Here are made-up elements, facts about them, and rows of numbers that follow some of those facts. Name the element behind each unnamed row.

Some rows with their names:
Z_167: [-17   7  -5  10   3   3 -16   5  -7 -12  -2   4  19  -4   4   6  -2  -2
   6  -7   2  20   6   9   7 -17 -19  -6 -10   1  -5 -12   4  -1 -12  -3
  14  -2]
Z_370: [-18  11  -5  32   1  10 -22 -19  -7 -14   3  12   8  14  22 -12  -5 -19
  10   2  18  12   1  18   8 -27   5  26   3  14   4 -14  28 -15 -14  -6
   6   4]
Z_805: [  2 -19  17   3 -11   3  15  -4   5   5  25  14  -7  25   0  -2  -6   2
   2 -23 -16 -18  -1   1   9   4  -1  11  24  11  -7   7  10 -10   8  -8
  -2   4]
Z_102: [ -9   2   2  11  -1   3 -22   5   1 -14   6   5   5  -1   3   9  -1   0
  14   1   8  13   4  15   6 -23 -12 -10  -8   3   1 -10   3   0 -11  -6
  15  -2]
Z_2: [ -8  12  -5  18  14  18 -23  24   3 -23 -15  -1  25   4  -2   3  -1  17
   8 -10  -9  -3  11   6   4  -9 -24   0 -14  24 -16 -19  11   2  -4   2
  22  -5]
Z_825: [ -9   0   5   8  -1   7 -17   2   7 -16   1   7   8   3   3  10   5   8
  18   3   5  11   5  16   6 -26  -8  -6 -14   7   1 -11  -5   0 -13  -9
  24  -9]
Z_782: [ -6 -10   6 -28   4   3  28   9  15  -3 -13  -8  -4  20 -19  -3   5   0
  21 -31 -19 -38  18   5  24  27   7  12   3  13 -42  -2   7 -12   3   5
  21  -8]
Z_743: [  8 -22  19  -4  -7   1  14   2   8   5  19   9 -13  27 -10   8  -4  14
  13  -7 -20 -28  -3  -2   2  10  -2   0  15  12 -10   4   4  -5   5  -7
   8  -1]
Z_13: [-19  13  -1   8  -2   3 -27   3   0  -3   3   6 -10  10   2   6   6  20
  27  -2   7   0   2   7   5 -18 -16  10 -21   4  -2  -6   4   0 -23  -3
  21  -8]
Z_525: [  3 -23   0 -14  -2  -5  19  -5   3   8  -5   2 -16  23 -12  -8   0  -6
   9   1  -9 -26   5  -3   3  20   7   8  16   1 -25   3  14  -9  -2  -4
  12  -1]
Z_97: [  5 -12  27   1 -11  13  20 -21   3   8  30  29  -9  38  23 -16   9  22
   1 -27  -5  -4  -9  10  20   6   7  43  34  -3   6  14  36 -34  -4  -3
  -4  16]
Z_296: [-13   7   6  21  -3   9 -27   2   2 -12  13   9   3  10   8  11  -2  12
  17  -7   4   7   1  12   6 -28 -10   3 -12  15   2 -10   4   0 -10  -3
  14  -2]
Z_37: [-11   4   1  21   0   4 -24   5  -2 -15  10   6   9   1   3  10  -7  -6
  13  -6   8   8   5  13   7 -27 -13 -10 -10  13   2 -11   0   3  -7  -7
  12  -7]
Z_246: [ -7   0   9  14  -4   4 -22   3   6 -17   8   5   5   0  -1  11   2   1
  15  -8   8  10   3  18  10 -28  -7  -9 -14   7   4  -9  -5  -2  -8  -6
  16  -7]
Z_550: [  3  -5 -12  23   6   8 -28  -4  -1 -19 -22   7  -2   5  -9 -20  12  -3
   5  17  20   5  12   8  -8 -16 -14   8 -19   9   0  -5  15  -5 -16 -12
  23  -4]
Z_704: [ -5 -13   5   6  -5  13  22 -24  -2   9   9  24  -9  35  17 -27  -1  -6
   2 -21   0 -14  -2   0  15   8  14  48  30   3  -9   9  36 -32  -7  -5
  -4   9]
Z_259: [-11  -5  -5  17   3  20  -4   8  -6 -23 -15   3  -4   2   8 -37  15 -25
  43  -8  23  10  -4  16   5 -19   3  13 -23  -8  -8 -13  14  -2 -12   0
  22   5]
Z_717: [  7 -25  14  -1  -8  -1   9  -1   7   7  17  10 -19  24 -11   0  -4  16
   4  -3 -14 -27  -1  -8  -3  10  -4   6  16  12  -7   9   9  -3   4  -9
   7  -2]

Some facts about the elements:
grufegren: uses; stikur: is of sort
Z_184 grufegren Z_709; Z_184 grufegren Z_440; Z_184 grufegren Z_194
Z_584 grufegren Z_544; Z_584 grufegren Z_853; Z_665 grufegren Z_619
Z_83 grufegren Z_858; Z_83 grufegren Z_55; Z_83 grufegren Z_993
Z_85 grufegren Z_581; Z_85 grufegren Z_250; Z_85 grufegren Z_441
Z_876 grufegren Z_167; Z_876 grufegren Z_230; Z_367 grufegren Z_2
Z_367 grufegren Z_723; Z_367 grufegren Z_797; Z_888 grufegren Z_549
Z_888 grufegren Z_4; Z_281 grufegren Z_225; Z_680 grufegren Z_834
Z_680 grufegren Z_455; Z_680 grufegren Z_773; Z_680 grufegren Z_753
Z_467 grufegren Z_137; Z_467 grufegren Z_503; Z_467 grufegren Z_299
Z_467 grufegren Z_853; Z_644 grufegren Z_601; Z_644 grufegren Z_825
Z_644 grufegren Z_708; Z_276 grufegren Z_242; Z_276 grufegren Z_717
Z_276 grufegren Z_4; Z_276 grufegren Z_369; Z_531 grufegren Z_124
Z_531 grufegren Z_301; Z_10 grufegren Z_319; Z_10 grufegren Z_13
Z_10 grufegren Z_549; Z_10 grufegren Z_729; Z_23 grufegren Z_145
Z_23 grufegren Z_541; Z_23 grufegren Z_773; Z_42 grufegren Z_733
Z_42 grufegren Z_451; Z_42 grufegren Z_601; Z_42 grufegren Z_993
Z_42 grufegren Z_2; Z_42 grufegren Z_764; Z_42 grufegren Z_52
Z_370 grufegren Z_477; Z_370 grufegren Z_810; Z_370 grufegren Z_97
Z_798 grufegren Z_743; Z_798 grufegren Z_954; Z_798 grufegren Z_369
Z_798 grufegren Z_648; Z_130 grufegren Z_819; Z_543 grufegren Z_225
Z_543 grufegren Z_708; Z_704 grufegren Z_97; Z_20 grufegren Z_910
Z_20 grufegren Z_506; Z_747 grufegren Z_544; Z_860 grufegren Z_296
Z_860 grufegren Z_950; Z_860 grufegren Z_97; Z_860 grufegren Z_506
Z_967 grufegren Z_805; Z_967 grufegren Z_97; Z_509 grufegren Z_319
Z_509 grufegren Z_242; Z_928 grufegren Z_246; Z_928 grufegren Z_996
Z_902 grufegren Z_903; Z_902 grufegren Z_816; Z_902 grufegren Z_393
Z_902 grufegren Z_786; Z_766 grufegren Z_230; Z_766 grufegren Z_2
Z_949 grufegren Z_709; Z_624 grufegren Z_452; Z_624 grufegren Z_723
Z_112 grufegren Z_373; Z_699 grufegren Z_954; Z_699 grufegren Z_504
Z_699 grufegren Z_258; Z_699 grufegren Z_48; Z_193 grufegren Z_645
Z_193 grufegren Z_323; Z_193 grufegren Z_57; Z_193 grufegren Z_503
Z_263 grufegren Z_536; Z_263 grufegren Z_870; Z_263 grufegren Z_930
Z_582 grufegren Z_314; Z_740 grufegren Z_733; Z_740 grufegren Z_273
Z_740 grufegren Z_326; Z_740 grufegren Z_669; Z_897 grufegren Z_373
Z_897 grufegren Z_663; Z_897 grufegren Z_794; Z_595 grufegren Z_37
Z_595 grufegren Z_393; Z_595 grufegren Z_806; Z_62 grufegren Z_126
Z_62 grufegren Z_55; Z_525 grufegren Z_727; Z_525 grufegren Z_102
Z_525 grufegren Z_440; Z_77 grufegren Z_95; Z_77 grufegren Z_925
Z_18 grufegren Z_452; Z_18 grufegren Z_131; Z_18 grufegren Z_797
Z_327 grufegren Z_13; Z_327 grufegren Z_506; Z_782 grufegren Z_733
Z_801 grufegren Z_681; Z_801 grufegren Z_594; Z_801 grufegren Z_723
Z_552 grufegren Z_819; Z_552 grufegren Z_487; Z_216 grufegren Z_532
Z_882 grufegren Z_645; Z_882 grufegren Z_323; Z_882 grufegren Z_810
Z_882 grufegren Z_314; Z_550 grufegren Z_195; Z_550 grufegren Z_717
Z_550 grufegren Z_258; Z_550 grufegren Z_452; Z_550 grufegren Z_808
Z_502 grufegren Z_124; Z_502 grufegren Z_536; Z_502 grufegren Z_250
Z_259 grufegren Z_979; Z_259 grufegren Z_373; Z_259 grufegren Z_681
Z_436 grufegren Z_734; Z_184 stikur 219; Z_584 stikur 882
Z_717 stikur 219; Z_441 stikur 882; Z_797 stikur 882
Z_319 stikur 219; Z_681 stikur 882; Z_665 stikur 219
Z_487 stikur 882; Z_97 stikur 219; Z_734 stikur 219
Z_83 stikur 219; Z_477 stikur 882; Z_85 stikur 882
Z_876 stikur 219; Z_594 stikur 882; Z_195 stikur 219
Z_950 stikur 882; Z_367 stikur 882; Z_37 stikur 882
Z_764 stikur 882; Z_888 stikur 219; Z_281 stikur 882
Z_805 stikur 219; Z_680 stikur 882; Z_4 stikur 882
Z_467 stikur 882; Z_296 stikur 882; Z_400 stikur 882
Z_794 stikur 219; Z_503 stikur 219; Z_954 stikur 219
Z_644 stikur 882; Z_729 stikur 882; Z_326 stikur 882
Z_773 stikur 219; Z_819 stikur 882; Z_806 stikur 882
Z_95 stikur 882; Z_903 stikur 882; Z_993 stikur 882
Z_536 stikur 219; Z_723 stikur 219; Z_276 stikur 882
Z_531 stikur 882; Z_10 stikur 882; Z_373 stikur 219
Z_23 stikur 219; Z_42 stikur 882; Z_532 stikur 882
Z_816 stikur 882; Z_544 stikur 882; Z_549 stikur 219
Z_669 stikur 882; Z_370 stikur 882; Z_273 stikur 882
Z_925 stikur 219; Z_834 stikur 219; Z_798 stikur 882
Z_299 stikur 882; Z_130 stikur 882; Z_369 stikur 219
Z_808 stikur 219; Z_440 stikur 219; Z_743 stikur 219
Z_543 stikur 882; Z_194 stikur 219; Z_126 stikur 219
Z_451 stikur 882; Z_57 stikur 882; Z_704 stikur 219
Z_13 stikur 882; Z_650 stikur 219; Z_242 stikur 882
Z_48 stikur 882; Z_230 stikur 219; Z_455 stikur 219
Z_258 stikur 882; Z_20 stikur 219; Z_541 stikur 882
Z_301 stikur 882; Z_747 stikur 219; Z_860 stikur 219
Z_967 stikur 882; Z_509 stikur 882; Z_928 stikur 219
Z_902 stikur 219; Z_131 stikur 219; Z_393 stikur 882
Z_870 stikur 882; Z_124 stikur 882; Z_766 stikur 882
Z_102 stikur 882; Z_753 stikur 882; Z_55 stikur 219
Z_786 stikur 219; Z_949 stikur 219; Z_825 stikur 882
Z_323 stikur 882; Z_624 stikur 882; Z_708 stikur 882
Z_112 stikur 882; Z_167 stikur 882; Z_648 stikur 219
Z_858 stikur 882; Z_699 stikur 219; Z_193 stikur 219
Z_733 stikur 882; Z_601 stikur 882; Z_810 stikur 882
Z_263 stikur 219; Z_582 stikur 219; Z_740 stikur 882
Z_897 stikur 882; Z_595 stikur 882; Z_62 stikur 219
Z_525 stikur 219; Z_77 stikur 219; Z_663 stikur 219
Z_581 stikur 219; Z_910 stikur 219; Z_18 stikur 882
Z_327 stikur 882; Z_145 stikur 882; Z_619 stikur 882
Z_250 stikur 219; Z_452 stikur 882; Z_506 stikur 882
Z_246 stikur 882; Z_137 stikur 882; Z_782 stikur 219
Z_801 stikur 219; Z_552 stikur 219; Z_2 stikur 882
Z_225 stikur 882; Z_853 stikur 219; Z_996 stikur 882
Z_216 stikur 882; Z_882 stikur 219; Z_52 stikur 219
Z_645 stikur 219; Z_550 stikur 882; Z_502 stikur 882
Z_979 stikur 219; Z_727 stikur 882; Z_504 stikur 882
Z_259 stikur 882; Z_436 stikur 882; Z_930 stikur 882
Z_709 stikur 882; Z_314 stikur 219

Rows to name:
No name comes twice in this set of rows, the named rows included.
[  7  -2 -14  34  15  20 -24   8   7 -34 -32   6  19  -5 -13 -32   9  -9
   0 -11  10  -9  25   7   0 -14 -23  11 -18  27  -8 -10  12  -5   0 -10
  21  -1]  Z_367
[-13  10   8  19  -2  16 -16 -17   1 -17   3  17   2  15  22 -18  16  -4
  14 -14  22  14   4  27  18 -27   7  32  -5   0   6  -5  27 -23 -18  -4
  16   4]  Z_967
[  1 -13   9  -5   2   6  16  14   6   3   3   3   5  24 -11   3 -11  15
   4 -12 -31 -35   5  -9   4  19  -9   7  16  26 -26  -3  10  -2   8  -1
   5   1]  Z_230
[-14 -25  14   3 -13  18  23 -15   3  11 -19   2 -12  16 -28   8 -11 -13
  -8 -25  -9 -50  -7  14 -14   4  22  17 -18  19 -22 -26  -9 -11  -6 -12
  17  23]  Z_747
[ -1 -28  20  -2  -4  23  30  19   2   3  16   6 -22  31   7 -28  -1   0
  45 -15 -19 -29 -23  -3  -1  12  13  14  12   5 -20  -2  19   3   8   4
   7  12]  Z_373
[ 10  -6  -7  30   8  13 -28   3   0 -22 -11  13  15   3  -3 -15   7   8
  -9  10  12  11   9   0 -13 -17 -30   1  -9  11   9  -5  17  -2  -6 -11
  15   4]  Z_452
[-10   9 -13  12  13  12 -16  10   3 -28 -30  -3  18  -3  -8 -12   7  -8
  13 -18   7  -5  23  12  13  -9 -15   4 -20  16 -21 -19   9  -6  -8  -1
  25  -7]  Z_766
[  2 -21   1 -11  -7  -4   9  -9   9  13   4   3 -37  30 -23 -12   7   3
  22   3  -8 -43   9  -3   3  13   6  14   1   7 -14  10   5 -10  -7 -13
  15 -10]  Z_888

The same elements again, as new rows of numbers:
Some elements and their rows:
Z_993: [  2   4 -13   1  15 -12 -17   8  -3   3   1   1  -5 -16  -7  14   6   1
  -6   7   7  -5   6  18  -4   4  -2   6  -5  10]
Z_83: [ -7  -7  -9   0 -13  20   8  18   2  -1  -3   3  19   1   9  -4   6  -8
   2   6 -14  -1   0 -30 -15  11   0   1  -7 -15]
Z_733: [  1   6 -14   1  13 -14 -17   8  -2   4   1   3  -5 -17  -6  13   5   1
  -7   9   8  -6   6  19  -3   2  -2   5  -5  10]
Z_263: [ -5  -7  -5   0 -23  23  16   1   8   5  -2   9  15   6  -1 -11 -15  -8
   8  -5  -5  -6   3 -34   0  -2   9  -4  -4 -14]
Z_145: [ -6   5  10 -12  10 -23  -6  -1 -14  13  -6  -7 -14 -13  -8  11  -6   7
  -3  -5   5  -3   4   8   3  -9  -4   4  14   9]
Z_996: [  3   0   2   2  11 -10 -10  -6  -7   1   0  -5  -8  -8  -8   7  -1   2
   1  -7   9  -4   4  20   8   1  -2   1   4   8]
Z_57: [ 10  -2   7   2   9  -8 -11   0   4   7   6   0 -19   1  -5   3  -1  -4
   3  -2  11   0 -10  16   5  -2 -16   0   6  20]
Z_506: [  2  12  -7   2  18  -8  -4 -21  -2  -4  -8   0 -17  -7   1   1   0   2
  -9   4  14  10  -2  19   5  -5 -11  -2   5  10]
Z_400: [  3   1   1  -1  12  -7  -9  -5  -5   1   0  -7 -10  -6 -11   9   0   4
   2  -9   7  -2   5  12   4  -2  -4   2   0  10]
Z_645: [ -1  -7   7   6 -18  10  10   7  10   8   5  16   9  13  26 -19  -7 -14
   3  15  -6   3 -18 -10  -4   4  -7  -7   7  -3]
Z_509: [  2   0  -4  -3  15  -4   1 -13   7 -14  -7 -17 -19   3 -19  11   9  11
  -4  -9   5   1   2   6   2  -7  -6   8   1   0]
Z_131: [ -3  -2   3  -2 -20   6  11   7   7   0   5  12  17   9  17 -12   5   0
  -4  16 -14   4  -4 -13  -9  -1  20   0  -5 -12]
Z_550: [  4  -9   7  -8   9  -2  -4  -7   5 -11   4 -13 -17   4 -24  14  16  13
   0 -13   2   5   3   2  -7  -7  10   8  -7  10]
Z_808: [ -9  -8   5   0 -21   4  14   2  11  -6   5   9  14  15  16 -11   4   2
  -8  14 -12   2  -7 -10  -9  -3  20   0  -2 -16]
Z_581: [ -7  -1  -6   3 -24  13  14   0  10   8  -1  18  17   4   8 -14 -19  -9
   2   6  -3  -9   2 -19   5  -2  10  -5  -1 -14]
Z_276: [  1  -7   1  -4  13  -3   0 -11   8 -15  -3 -17 -20   6 -22  14  12  12
  -3 -12   5   1   1   5  -2  -7   0  10  -1   2]
Z_541: [ -5   5  10 -12  11 -21  -5  -1 -14  13  -7  -7 -14 -12  -7  10  -6   7
  -4  -5   5  -3   4   8   3  -9  -4   3  15   8]
Z_819: [ -1  -8   4   7  10  -9 -14  -9 -14   0  -4  -2  -8 -10  -2   5  -2   0
   6 -11  13  -5   3  27  10   7   6   2   5   6]

Name these rows:
No name comes twice in this set of rows, the named rows included.
[ -2 -10   7   2 -17  20  12   5   5   4   3   9   8  13  17 -16  -2 -12
   7   3  -8   6 -14 -24  -9   5  -6  -7   3  -5]  Z_582
[  0 -11   8   0 -14  26  12   5   6   3   2   6   5  15  14 -15   0 -13
  10   0  -9   9 -16 -30 -12   5 -10  -6   3  -3]  Z_882
[  2 -13   9   2 -17  24  13  11  10   5   3   5   4  17  11 -15  -1 -14
  11   0 -11   4 -16 -30  -9   7 -13  -4   5  -5]  Z_193
[  5   5  -4  -3  11 -12 -14   2  -3   3   3   0  -8 -11  -9  11   5   4
  -3   2   7   0   5  14  -2  -2   1   3  -5  13]  Z_167
[ 12   1   5  -8  10  -4  -9  -2   0  -4   4  -9 -14  -3 -19  11  16  10
   2  -5   1   7   6   5  -4  -6  13   9 -10  14]  Z_624
[ 12  -5   6   0  10  -2  -8   7   7   3   4 -14 -19   4 -17   9   2  -1
   9 -11   5  -5  -6   6   6   1 -19   5   4  14]  Z_584
[  7   1   6  -4 -19  17  13  12   2  -1  -2   0  14   9  10 -13  10   0
   8   6 -19  10   1 -28  -5   4  18   3 -10 -12]  Z_801
[ -6  -3  -2  -2  -9  29  18  -9   0  -5 -10   5   7   9  15 -15   2  -9
   2   1  -7  17 -10 -32 -13   4  -8  -8   1 -11]  Z_860
[  6   2   1  -1  15  -3 -10 -15  -4   3   0   5 -18  -5  -1   1   1  -3
   0  -1  14  11  -7  14   0  -3 -11  -5   4  20]  Z_477
[ -8  -1 -13   3 -14   8   5  19   4   2  -1  13  22  -3  18  -7   3  -8
  -5  19 -13  -3  -2 -16 -13  10   6   0  -5 -14]  Z_52
[  4   6  -7  -2  19   3   0 -19   0 -12 -11 -12 -20  -2 -13   7   7   5
  -3  -9   8  10   0   2   0  -4 -14   3   2   6]  Z_327
[  0  -6   6  -2   7 -17  -8  -9   5  -7   9  -1 -12   1  -9   8   7  12
  -8   1   8  -1   1  25  -1  -9  15   6  -1   9]  Z_258
[ -3  -6   7   5 -18  10  10   5   7   8   4  17  10  11  25 -20  -7 -15
   1  14  -4   4 -17 -11  -5   3  -5  -9   7  -4]  Z_314
[ -8  -5 -11   1 -13  17   7  18   2   0  -2   6  20   0  11  -4   6  -8
   0  11 -14  -2   0 -25 -15  11   3   1  -7 -15]  Z_782
[ 19  15   4  -2   7 -14 -10   1  -4   2  -2  -7 -10  -8  -5   1   8   7
   3   4   3   6   8  21  13  -2  13   8  -6  11]  Z_681

Now the same elements, written a new way:
Some rows with their names:
Z_502: [ -9  10  10   3 -27   4  -6   3   7   8 -16  12   1   5 -25   4  14  11
   9  18  -9  -3 -11 -12  14   8   6   5   3]
Z_281: [ -4  13  13  17 -22  -2  -3   5   9  15 -23   9   8   6 -26  10  13  17
   8  27  -9  -1  -2 -21  23  20   1   3   1]
Z_595: [-10  10  11   2 -26   6  -5   2   7  10 -15  12   1   4 -24   5  16  12
   8  17  -9  -4 -10 -11  11  10   5   5   3]
Z_584: [-17   8   4  -2 -32  17  -6   2  10   1 -20  22  -8   8 -30   5  11   5
   6  16  -4  -3 -31 -13  14  -6  12   3   3]
Z_882: [-19   3 -15   1 -23  23   9  -3   4  10 -14  22 -14   5  -7  14  -1   7
   4  12 -12  -2 -26   1  24  20  13   3   3]
Z_83: [ -8   5 -10   4 -19  11  10   1   0  14  -8   9  -6   3  -7  14   2  10
   6  16 -19  -3  -9  -3  26  32  12   1   4]
Z_20: [-13   3 -13   1 -24  -1   6   0   0  13  -4   5  -1  -1  -1   5   3  12
  12  11 -20   3   0  17  21  27  10   9  10]
Z_699: [-10   3 -11  -3 -22  12   9   2  -1  11  -3   7  -7   1  -6  10   3   9
   8  13 -20  -4 -10   4  21  28  14   2   7]
Z_323: [-12   8  11  -5 -26  14   6   2   9  11 -14  17  -5   5 -30   7  15  13
   6  14  -7  -3 -17 -10   3  13   1   4   1]
Z_487: [ -8   9  13  -4 -25   8   6   4   7  11 -11  13  -1   3 -30   6  16  15
   7  16 -10  -2 -11  -9   3  17   1   4   2]
Z_709: [ -8   9  12  -3 -26   7   4   4   7  10 -12  13  -1   3 -30   5  15  15
   7  17 -10  -2 -11 -10   5  14   2   3   2]
Z_97: [-28   0 -11   2 -21  19  15 -15   6  27 -13  22 -11   0   4  12   7  15
   4   2 -11   3  -9  22  10  34  -7  13   1]
Z_13: [ -8   8  12  -5 -28  -1   4   5   6  10  -7   7   3   1 -28   0  17  15
  11  15 -12   2  -3   0   2  15   1   7   5]
Z_834: [ -9   3  -8  -6 -20  13  21   3   1  14  -2  11 -10   1 -12  13   2  13
   7  12 -20  -2 -11   3  14  36   7   1   5]
Z_506: [-12   7  11  -3 -28  -3   2   1   7  13  -9   8   4   0 -24  -1  19  16
  11  13 -11   4   0   5   2  15  -3  10   5]
Z_825: [ -7   9  15  -1 -24   7   7   4   8  14 -12  11   0   3 -30   7  17  16
   7  17 -10  -2  -8 -11   4  20  -1   3   1]
Z_858: [ -8   9  14  -3 -25   9   6   4   7  13 -11  12  -1   4 -29   6  17  15
   7  16 -10  -3 -10 -10   3  19   0   4   1]
Z_296: [-11   8  13  -4 -26   7   5   1   7  14 -11  13  -1   3 -26   5  18  16
   8  13  -9  -1  -8  -4   1  18  -3   7   1]

Name these rows:
No name comes twice in this set of rows, the named rows included.
[-14   7   8  -7 -30  16   4   4  10   4 -15  21  -8   6 -34   6  13  10
   6  15  -6  -2 -26 -11   5   4   6   2   2]  Z_544
[ -5   7  17  -7 -26  17   2  -1   3  15  -8   5  -5   3 -25   7  25   9
   5  13 -13  -9  -9  -9   1  19   4   3   0]  Z_797
[ -3  11  16  10 -21   1   7   6  10  16 -18  10   6   4 -31  11  14  19
   7  25 -10   1  -4 -19  14  26  -4   2   0]  Z_225
[ -8   9   8  -1 -31 -11  -8   6   4   4  -8   1   8   0 -24  -5  16  12
  15  17 -14   3   0   3  11   5   8  10   9]  Z_10
[ -3  13  14  20 -20  -3  -2   5  10  17 -24   8   9   6 -27  12  13  18
   7  30  -9   0  -1 -23  26  22   0   3   1]  Z_543
[ -5  11  15  11 -23   7  -3   1   8  15 -20   8   3   6 -25  10  18  12
   6  23 -10  -4  -6 -18  18  18   3   3  -1]  Z_740
[ -7   2  -9  -9 -22  12  19   3  -1  12   2   7  -9   0 -11  10   4  12
   8  11 -22  -2  -9   6  13  34  10   1   6]  Z_717
[ -8   3  -7  -9 -20  17  19   1  -1  14   1   8 -11   1 -10  13   5  11
   6  10 -21  -4 -11   3  12  37   9   0   4]  Z_131
[ -8   3  -9  -8 -21  10  20   4   0  11   1   8  -8   0 -12  10   2  13
   8  11 -21   0  -9   6  14  34   9   1   6]  Z_369
[ -7   8   9  -3 -31  -4  -8   5   3   4  -8   2   5   2 -24  -3  18   9
  13  16 -14   0  -4  -1  11   5  11   8   8]  Z_276
[ -9   9  11  -1 -28   3  -6   3   5   8 -12   8   1   3 -25   2  17  11
  10  17 -11  -3  -8  -7  10   8   7   6   4]  Z_798
[ -6   9  16   1 -23   8   7   3   7  15 -13  10   0   4 -30   9  17  16
   6  18 -10  -3  -7 -13   6  22  -1   2   0]  Z_601

